Here is a tiny trained network, its code and every weight. The questions are about switching its units off for an input and a target symbol, where a switched-off unit gives its printed mean instead of its output.

import numpy as np


def w(rows, s, z=0):
    codes = np.array(rows[::2]) - 128.0
    scale = np.full(codes.shape[1], s)
    scale[-1] = z or s
    return codes * scale


def f(y):
    return y / 2 * (1 + np.tanh(0.7978845608 * (y + 0.044715 * y**3)))


def softmax(a):
    e = np.exp(a - a.max(-1, keepdims=True))
    return e / e.sum(-1, keepdims=True)


def log_softmax(a):
    a = a - a.max(-1, keepdims=True)
    return a - np.log(np.exp(a).sum(-1, keepdims=True))


def net(x, mask):
    ids = ['ΛΞΦΩαβγδεζηθμπτψ'.index(c) for c in x.split()]
    T = len(ids)
    res = E[ids] + P[:T]
    u = 0
    for l in range(2):
        r = res
        for j in range(2):
            rows = slice(3 * j, 3 * j + 3)
            q, k, v = (r @ M[l][rows].T for M in (Q, K, V))
            z = softmax(np.where(np.tri(T) > 0, q @ k.T / 3**0.5, -1e9)) @ v
            o = O[l][rows]
            res = res + np.where(mask[u + j], z, o[:, -1]) @ o[:, :-1]
        u += 2
        y = f(res @ A[l][:, :-1].T + A[l][:, -1])
        res = res + np.where(mask[u : u + 4], y, B[l][:, -1]) @ B[l][:, :-1]
        u += 4
    return log_softmax(res[-1] @ U[:, :-1].T + U[:, -1])


Q, K, V, O, A, B = {}, {}, {}, {}, {}, {}
E = w([
[57,131,86,65,144,86,132,79,176,132],'Λ',
[79,149,116,123,137,141,141,118,113,62],'Ξ',
[99,122,173,138,92,150,131,99,142,144],'Φ',
[113,119,149,160,110,153,124,101,114,152],'Ω',
[81,144,108,139,163,118,113,128,100,113],'α',
[131,101,176,173,138,120,134,116,166,134],'β',
[148,133,130,175,115,129,146,125,164,165],'γ',
[136,114,76,122,144,130,146,66,129,83],'δ',
[165,106,116,155,109,156,119,118,150,162],'ε',
[187,113,137,142,133,128,117,69,115,135],'ζ',
[128,115,103,174,108,86,159,172,103,101],'η',
[190,97,158,117,107,158,145,158,163,77],'θ',
[180,130,137,112,71,170,154,144,105,133],'μ',
[192,146,124,159,145,180,196,142,149,141],'π',
[183,143,199,127,123,111,170,147,89,115],'τ',
[133,87,126,111,251,146,183,191,44,164],'ψ',
],0.013)
P = w([
[91,222,179,126,178,254,22,102,144,98],'0',
[143,180,172,137,148,194,86,101,128,135],'1',
[156,129,159,118,144,165,116,133,118,141],'2',
[161,104,130,130,118,136,161,131,103,131],'3',
[153,67,124,140,101,120,196,139,91,123],'4',
[142,48,107,168,89,107,207,155,80,97],'5',
[131,18,87,187,73,98,223,175,75,69],'6',
],0.0079)
Q[0] = w([
[104,165,120,93,165,115,65,164,128,129],'L0H0',
[121,131,178,141,172,203,128,155,64,165],'L0H0',
[232,139,191,138,117,152,92,131,145,178],'L0H0',
[75,102,88,178,68,98,165,79,66,70],'L0H1',
[255,130,208,202,73,181,141,185,101,149],'L0H1',
[144,121,117,197,66,99,65,72,161,171],'L0H1',
],0.04)
K[0] = w([
[7,196,123,137,139,179,52,115,161,64],'L0H0',
[132,170,145,162,189,78,73,199,122,149],'L0H0',
[235,183,177,119,152,201,90,150,93,137],'L0H0',
[147,63,91,103,81,44,209,93,169,140],'L0H1',
[235,77,160,182,144,183,252,236,35,121],'L0H1',
[122,87,108,108,80,107,138,220,168,49],'L0H1',
],0.035)
V[0] = w([
[84,177,81,78,45,215,156,157,35,191],'L0H0',
[162,116,4,153,114,182,117,161,221,176],'L0H0',
[211,81,79,108,132,166,71,73,62,74],'L0H0',
[144,65,173,100,79,153,58,133,192,113],'L0H1',
[68,49,137,200,119,73,65,114,94,198],'L0H1',
[142,127,119,173,198,187,141,69,124,186],'L0H1',
],0.019)
O[0] = w([
[144,125,132,56,29,153,72,177,29,184,134],'L0H0',
[109,200,94,188,102,26,115,119,108,210,31],'L0H0',
[166,54,13,135,131,147,75,96,131,193,232],'L0H0',
[111,120,82,131,95,92,100,209,196,84,115],'L0H1',
[1,150,102,146,146,191,86,109,117,174,1],'L0H1',
[51,78,114,181,130,120,153,100,70,141,241],'L0H1',
],0.0087,0.0052)
A[0] = w([
[105,168,151,58,164,121,117,97,143,135,128],'L0N0',
[164,182,184,127,158,177,84,62,174,197,3],'L0N1',
[109,107,101,76,163,75,156,168,135,133,16],'L0N2',
[139,255,148,51,203,165,49,87,163,158,22],'L0N3',
],0.026,0.0058)
B[0] = w([
[170,83,94,104,170,61,83,137,135,127,254],'L0N0',
[141,110,135,114,136,124,175,215,178,162,151],'L0N1',
[94,138,131,94,143,130,155,113,106,139,247],'L0N2',
[121,119,124,209,80,250,147,74,124,174,206],'L0N3',
],0.018,0.0042)
Q[1] = w([
[219,223,121,233,125,123,92,96,125,213],'L1H0',
[82,249,171,164,107,19,99,96,112,169],'L1H0',
[177,195,216,75,226,156,82,118,173,76],'L1H0',
[92,188,127,139,84,198,71,173,183,126],'L1H1',
[86,251,110,163,153,64,77,61,177,116],'L1H1',
[45,2,30,140,192,111,130,44,52,199],'L1H1',
],0.04)
K[1] = w([
[163,110,111,177,191,92,117,75,72,253],'L1H0',
[47,169,154,142,209,129,181,102,143,205],'L1H0',
[92,36,91,135,213,147,98,135,192,87],'L1H0',
[83,144,163,176,95,214,124,99,125,158],'L1H1',
[81,182,142,112,87,112,29,207,154,133],'L1H1',
[44,167,104,73,201,10,90,137,59,109],'L1H1',
],0.048)
V[1] = w([
[118,102,102,108,127,110,127,184,132,123],'L1H0',
[108,81,119,159,137,137,146,160,104,114],'L1H0',
[145,125,135,147,125,99,169,101,134,116],'L1H0',
[147,106,116,146,121,133,120,146,114,99],'L1H1',
[171,99,190,132,177,97,2,153,115,156],'L1H1',
[128,111,170,97,109,148,117,93,203,127],'L1H1',
],0.0099)
O[1] = w([
[91,108,118,111,117,102,62,131,134,203,134],'L1H0',
[105,48,55,188,126,117,113,155,113,73,253],'L1H0',
[119,107,155,186,154,96,164,45,85,148,192],'L1H0',
[101,50,113,158,119,146,156,159,153,78,230],'L1H1',
[25,116,124,179,14,234,219,97,123,197,146],'L1H1',
[127,143,164,166,83,144,155,98,254,63,137],'L1H1',
],0.0031,0.0043)
A[1] = w([
[84,214,150,155,137,218,23,138,96,92,96],'L1N0',
[102,250,199,176,90,130,111,170,86,89,101],'L1N1',
[89,198,103,127,117,81,68,130,135,172,49],'L1N2',
[89,157,192,109,109,149,72,141,173,112,1],'L1N3',
],0.019,0.0088)
B[1] = w([
[127,166,224,126,138,41,52,115,151,147,251],'L1N0',
[187,216,74,80,133,198,180,111,118,158,226],'L1N1',
[118,78,111,127,125,142,129,164,108,10,188],'L1N2',
[102,35,105,124,93,135,211,103,107,143,170],'L1N3',
],0.012,0.0028)
U = w([
[120,194,119,156,138,172,152,130,126,116,222],'Λ',
[183,80,188,107,146,182,114,109,145,62,53],'Ξ',
[111,129,135,145,152,130,119,204,168,157,198],'Φ',
[128,125,137,131,124,127,117,124,135,127,40],'Ω',
[113,116,181,141,120,118,78,131,127,136,133],'α',
[149,117,83,84,151,3,142,122,204,82,163],'β',
[49,120,146,63,52,85,175,77,155,124,135],'γ',
[187,119,154,224,96,58,170,139,82,143,25],'δ',
[100,119,146,134,117,134,115,137,139,125,135],'ε',
[85,122,118,186,109,139,113,180,104,81,192],'ζ',
[151,167,146,129,167,134,92,120,123,119,130],'η',
[123,98,55,147,159,165,54,37,195,154,212],'θ',
[99,133,150,141,120,138,127,119,136,122,137],'μ',
[121,88,164,107,181,197,127,137,39,171,3],'π',
[32,125,184,180,143,129,187,88,173,101,155],'τ',
[177,106,100,79,61,128,67,159,114,168,55],'ψ',
],0.0059,0.0051)

Each question gives the input, a string of symbols that net reads in full, and the target symbol t.
The units are the heads (3 rows each of Q, K, V and O) and the neurons (one row each of A and B). Each row of codes is followed by its name. A weight is (code - 128) times the scale printed after its matrix; where a second scale follows, it is the last column's (O, A, B and U).
mask holds one flag per unit, layer by layer, with each layer's heads first. A switched-off unit (its flag False) gives its mean, the last column of its rows in O or B, instead of its output. The means were averaged over made-up inputs and are rounded, as every weight is.
A unit's drop is (log p(t) with every unit on - log p(t) with that unit switched off) / (log p(t) with every unit on - log p(t) with every unit switched off).
The circuit of an input: a set's keep is (log p(t) with only the set's units on - log p(t) with every unit switched off) / (log p(t) with every unit on - log p(t) with every unit switched off). Starting from all 12 units, units are removed one at a time, each time the one whose removal leaves the highest keep (on an exact tie, the one counted first), for as long as the keep stays at least 0.8.
units of the circuit, in order: the units of the circuit, biggest drop first
unit that matters most: the unit with the biggest drop
top k neurons in layer l: the k neurons of layer l with the biggest drops, biggest first
drop of u: that unit's drop, to one decimal
input Λ Φ π ζ ζ, target δ: units of the circuit, in order => (L0H1, L0H0)
input Ω ε Λ ε ζ θ ζ, target β: unit that matters most => L0H1
input Λ Λ Ξ μ Φ α Λ, target γ: units of the circuit, in order => (L0N0, L0N2, L1H1)
input Λ ε τ α Ξ γ Φ, target Λ: units of the circuit, in order => (L0H0, L1N1, L0N0, L0H1)
input ζ ψ β, target π: units of the circuit, in order => (L0H1, L0H0)
input Ω ζ γ ζ ψ, target π: units of the circuit, in order => (L0N2, L0H0)
input π δ Λ Ω η Ω Ω, target Φ: units of the circuit, in order => (L0H1, L0N1)
input π β μ, target δ: units of the circuit, in order => (L0H0, L0H1, L1H0)
input ε Φ ε, target ζ: units of the circuit, in order => (L1N2, L0H0, L0H1)
input Φ π Λ Λ, target β: units of the circuit, in order => (L0H0, L0N0)
input ζ Λ Λ Λ ε θ Λ, target τ: units of the circuit, in order => (L0N0, L0H0)
input Φ θ τ Λ β Λ, target β: units of the circuit, in order => (L0H1, L0H0, L0N0)
input θ ψ ζ Φ η θ Λ, target θ: units of the circuit, in order => (L0H1, L0N3, L0N0)
input θ γ Λ ζ Φ Λ π, target δ: units of the circuit, in order => (L0H0, L0H1)
input τ Ω ε θ, target β: units of the circuit, in order => (L0H1)
input γ τ Λ π Λ Φ, target δ: units of the circuit, in order => (L0H1, L0H0)
input η ε Λ β, target ζ: top 2 neurons in layer 0 => (L0N3, L0N0)
input Φ ε ζ Ω, target θ: drop of L0H0 => 1.2
input ψ μ β ζ, target ψ: drop of L0H0 => 1.2
input α Λ Λ Λ θ α, target Λ: drop of L1N1 => 0.6
input τ ζ Λ ζ, target θ: drop of L0H1 => 0.1
input Λ Λ β, target τ: top neuron in layer 0 => (L0N0)
input Λ τ ζ τ η β Φ, target Φ: top 2 neurons in layer 0 => (L0N1, L0N0)
input Φ γ θ Λ Ω, target β: top 2 neurons in layer 0 => (L0N3, L0N2)
